Below is a small trained network, with its code and all its weights. Each question gives an input and a target symbol and asks what happens when units are switched off, that is, made to give their printed mean instead of their output.

import numpy as np


def w(rows, s, z=0):
    codes = np.array(rows[::2]) - 128.0
    scale = np.full(codes.shape[1], s)
    scale[-1] = z or s
    return codes * scale


def f(y):
    return y / 2 * (1 + np.tanh(0.7978845608 * (y + 0.044715 * y**3)))


def softmax(a):
    e = np.exp(a - a.max(-1, keepdims=True))
    return e / e.sum(-1, keepdims=True)


def log_softmax(a):
    a = a - a.max(-1, keepdims=True)
    return a - np.log(np.exp(a).sum(-1, keepdims=True))


def net(x, mask):
    ids = ['ΔΞΩαγεζηθπτ'.index(c) for c in x.split()]
    T = len(ids)
    res = E[ids] + P[:T]
    q, k, v = (res @ M[0].T for M in (Q, K, V))
    z = softmax(np.where(np.tri(T) > 0, q @ k.T / 4**0.5, -1e9)) @ v
    res = res + np.where(mask[0], z, O[0][:, -1]) @ O[0][:, :-1]
    y = f(res @ A[0][:, :-1].T + A[0][:, -1])
    res = res + np.where(mask[1:13], y, B[0][:, -1]) @ B[0][:, :-1]
    return log_softmax(res[-1] @ U[:, :-1].T + U[:, -1])


Q, K, V, O, A, B = {}, {}, {}, {}, {}, {}
E = w([
[103,66,148,251,78,83,130,54],'Δ',
[102,130,114,91,72,114,182,143],'Ξ',
[80,145,98,171,148,75,52,164],'Ω',
[79,176,119,125,138,103,48,66],'α',
[181,96,52,132,123,186,142,54],'γ',
[169,83,62,118,122,124,151,142],'ε',
[143,52,98,160,161,200,149,164],'ζ',
[97,74,139,94,147,168,173,220],'η',
[90,74,137,40,146,131,194,98],'θ',
[71,64,216,196,81,192,128,41],'π',
[49,152,179,79,153,208,67,55],'τ',
],0.017)
P = w([
[94,212,75,213,180,115,243,116],'0',
[49,144,5,164,120,120,168,128],'1',
[96,139,91,181,218,46,137,128],'2',
[120,144,140,136,163,161,236,97],'3',
[92,102,32,98,63,126,134,119],'4',
[105,70,91,120,155,101,124,112],'5',
[208,93,154,109,148,96,159,113],'6',
[121,73,142,76,131,131,130,107],'7',
[128,41,72,45,55,110,72,116],'8',
[155,35,147,64,151,100,83,119],'9',
[215,47,171,40,106,115,115,105],'10',
],0.011)
Q[0] = w([
[95,49,41,53,40,132,179,134],'head 0',
[226,60,96,132,57,183,220,153],'head 0',
[51,129,64,135,157,140,6,130],'head 0',
[143,198,150,161,34,136,59,124],'head 0',
],0.013)
K[0] = w([
[206,88,197,95,171,140,72,112],'head 0',
[144,2,180,38,68,91,32,163],'head 0',
[157,212,212,170,206,99,230,133],'head 0',
[177,178,71,174,106,35,117,166],'head 0',
],0.012)
V[0] = w([
[116,163,124,75,123,164,119,8],'head 0',
[95,161,169,99,52,31,161,135],'head 0',
[186,150,49,90,170,64,119,120],'head 0',
[94,106,150,37,209,170,196,191],'head 0',
],0.014)
O[0] = w([
[120,203,52,161,168,158,131,35,248],'head 0',
[8,143,161,41,110,58,171,87,22],'head 0',
[54,85,63,117,114,238,74,155,1],'head 0',
[128,88,180,87,230,135,118,129,221],'head 0',
],0.014,0.0056)
A[0] = w([
[109,238,40,13,190,119,119,114,96],'neuron 0',
[22,121,112,116,79,228,101,204,136],'neuron 1',
[169,58,107,195,183,185,119,95,137],'neuron 2',
[169,154,125,210,126,154,117,54,95],'neuron 3',
[57,163,196,182,147,130,118,83,179],'neuron 4',
[111,68,169,227,24,139,117,117,107],'neuron 5',
[125,18,212,168,117,58,163,60,122],'neuron 6',
[136,126,104,43,235,153,52,240,112],'neuron 7',
[97,120,81,41,189,117,205,134,2],'neuron 8',
[45,93,239,203,33,85,131,109,129],'neuron 9',
[254,172,88,95,175,99,99,188,123],'neuron 10',
[147,165,71,116,88,123,242,146,114],'neuron 11',
],0.0069,0.0073)
B[0] = w([
[83,159,224,214,118,121,130,210,202],'neuron 0',
[188,86,94,164,127,21,129,140,171],'neuron 1',
[94,147,132,48,81,59,99,169,253],'neuron 2',
[115,105,117,70,162,112,95,186,247],'neuron 3',
[147,51,76,103,92,125,155,127,184],'neuron 4',
[162,210,146,102,254,160,88,84,171],'neuron 5',
[84,205,116,137,73,138,214,186,213],'neuron 6',
[134,153,81,81,97,175,150,24,230],'neuron 7',
[196,153,138,197,98,112,12,48,161],'neuron 8',
[133,92,177,190,101,191,20,119,178],'neuron 9',
[101,91,169,168,116,240,188,122,223],'neuron 10',
[130,120,188,82,149,123,61,125,181],'neuron 11',
],0.0085,0.017)
U = w([
[130,168,146,142,70,184,78,132,3],'Δ',
[47,78,204,104,96,98,95,211,79],'Ξ',
[166,2,174,142,153,68,69,168,136],'Ω',
[42,137,67,192,44,184,173,128,182],'α',
[135,179,77,79,122,144,81,184,79],'γ',
[159,48,53,86,125,50,144,118,174],'ε',
[166,50,129,208,118,220,109,139,145],'ζ',
[54,72,102,85,128,142,197,139,176],'η',
[111,104,77,161,176,171,118,24,140],'θ',
[209,116,132,175,117,90,165,112,179],'π',
[119,134,189,114,239,137,76,228,86],'τ',
],0.0061,0.0058)

Each question gives the input, a string of symbols that net reads in full, and the target symbol t.
The units are the heads (4 rows each of Q, K, V and O) and the neurons (one row each of A and B). Each row of codes is followed by its name. A weight is (code - 128) times the scale printed after its matrix; where a second scale follows, it is the last column's (O, A, B and U).
mask holds one flag per unit, heads first, then neurons. A switched-off unit (its flag False) gives its mean, the last column of its rows in O or B, instead of its output. The means were averaged over made-up inputs and are rounded, as every weight is.
A unit's drop is (log p(t) with every unit on - log p(t) with that unit switched off) / (log p(t) with every unit on - log p(t) with every unit switched off).
The circuit of an input: a set's keep is (log p(t) with only the set's units on - log p(t) with every unit switched off) / (log p(t) with every unit on - log p(t) with every unit switched off). Starting from the 12 units with the biggest drops (on a tie, the unit counted first), units are removed one at a time, each time the one whose removal leaves the highest keep (on an exact tie, the one counted first), for as long as the keep stays at least 0.8.
units of the circuit, in order: the units of the circuit, biggest drop first
most important unit: the unit with the biggest drop
k most important neurons: the k neurons with the biggest drops, biggest first
input π α η Ξ Ξ ζ ζ Ξ π, target τ: 2 most important neurons : (neuron 5; neuron 2)
input Δ Δ θ η η ζ, target η: 2 most important neurons : (neuron 7; neuron 2)
input θ α γ π τ Ξ, target τ: 4 most important neurons : (neuron 0; neuron 3; neuron 7; neuron 11)
input τ γ Ω α α τ Ξ ζ α, target τ: 2 most important neurons : (neuron 0; neuron 3)
input Δ ζ Ξ η τ θ Ξ Ξ τ, target Δ: units of the circuit, in order : (head 0; neuron 9; neuron 5)
input τ Ω ζ, target τ: 2 most important neurons : (neuron 3; neuron 7)
input η π Δ ε Ξ Ω π Δ θ, target π: most important neuron : (neuron 2)
input Ω ζ Ξ γ Ξ α π ζ τ γ, target τ: units of the circuit, in order : (head 0; neuron 0; neuron 3; neuron 7)
input θ α α π α π ε θ η, target θ: units of the circuit, in order : (neuron 7; head 0; neuron 8)
input ε Ξ π Δ, target α: units of the circuit, in order : (head 0; neuron 6)
input Ξ ζ ζ π π, target τ: units of the circuit, in order : (head 0; neuron 5; neuron 7)
input Δ α α ε Δ, target θ: units of the circuit, in order : (head 0; neuron 5; neuron 6)
input Ξ Δ ζ α Δ, target τ: units of the circuit, in order : (neuron 5; head 0; neuron 7)
input η Ξ Ξ θ α η, target θ: units of the circuit, in order : (neuron 7; neuron 8; head 0)
input Ξ θ Δ Δ τ, target Ξ: 2 most important neurons : (neuron 0; neuron 7)
input τ ζ ζ α Ω α τ Ξ, target τ: units of the circuit, in order : (head 0; neuron 0; neuron 7; neuron 3)
input Δ Δ τ ε, target τ: units of the circuit, in order : (head 0; neuron 7; neuron 3; neuron 0)
input Ξ ε Ξ α Ξ θ π, target α: units of the circuit, in order : (head 0; neuron 6; neuron 3)
input ε ζ Ξ Ξ γ η Ξ τ, target ε: most important unit : neuron 1
input Ξ Ω ε Ξ α γ θ, target θ: units of the circuit, in order : (head 0; neuron 8)
input ζ Ω Ξ, target ζ: units of the circuit, in order : (head 0; neuron 10)
input ε ε τ γ ζ, target τ: units of the circuit, in order : (head 0; neuron 7; neuron 3; neuron 4)
input ε ε π, target Ω: most important neuron : (neuron 1)
input Ξ Δ ζ π α α α, target Ξ: 2 most important neurons : (neuron 7; neuron 0)
input θ θ τ η ε, target τ: units of the circuit, in order : (head 0; neuron 7; neuron 0; neuron 3)
input γ π π π Δ ζ Ω ε Ω, target γ: 2 most important neurons : (neuron 2; neuron 3)
input α Δ Ξ ε, target ε: most important neuron : (neuron 0)
input ζ η θ τ, target ζ: 2 most important neurons : (neuron 10; neuron 7)
input π π Ω θ, target π: 2 most important neurons : (neuron 2; neuron 8)
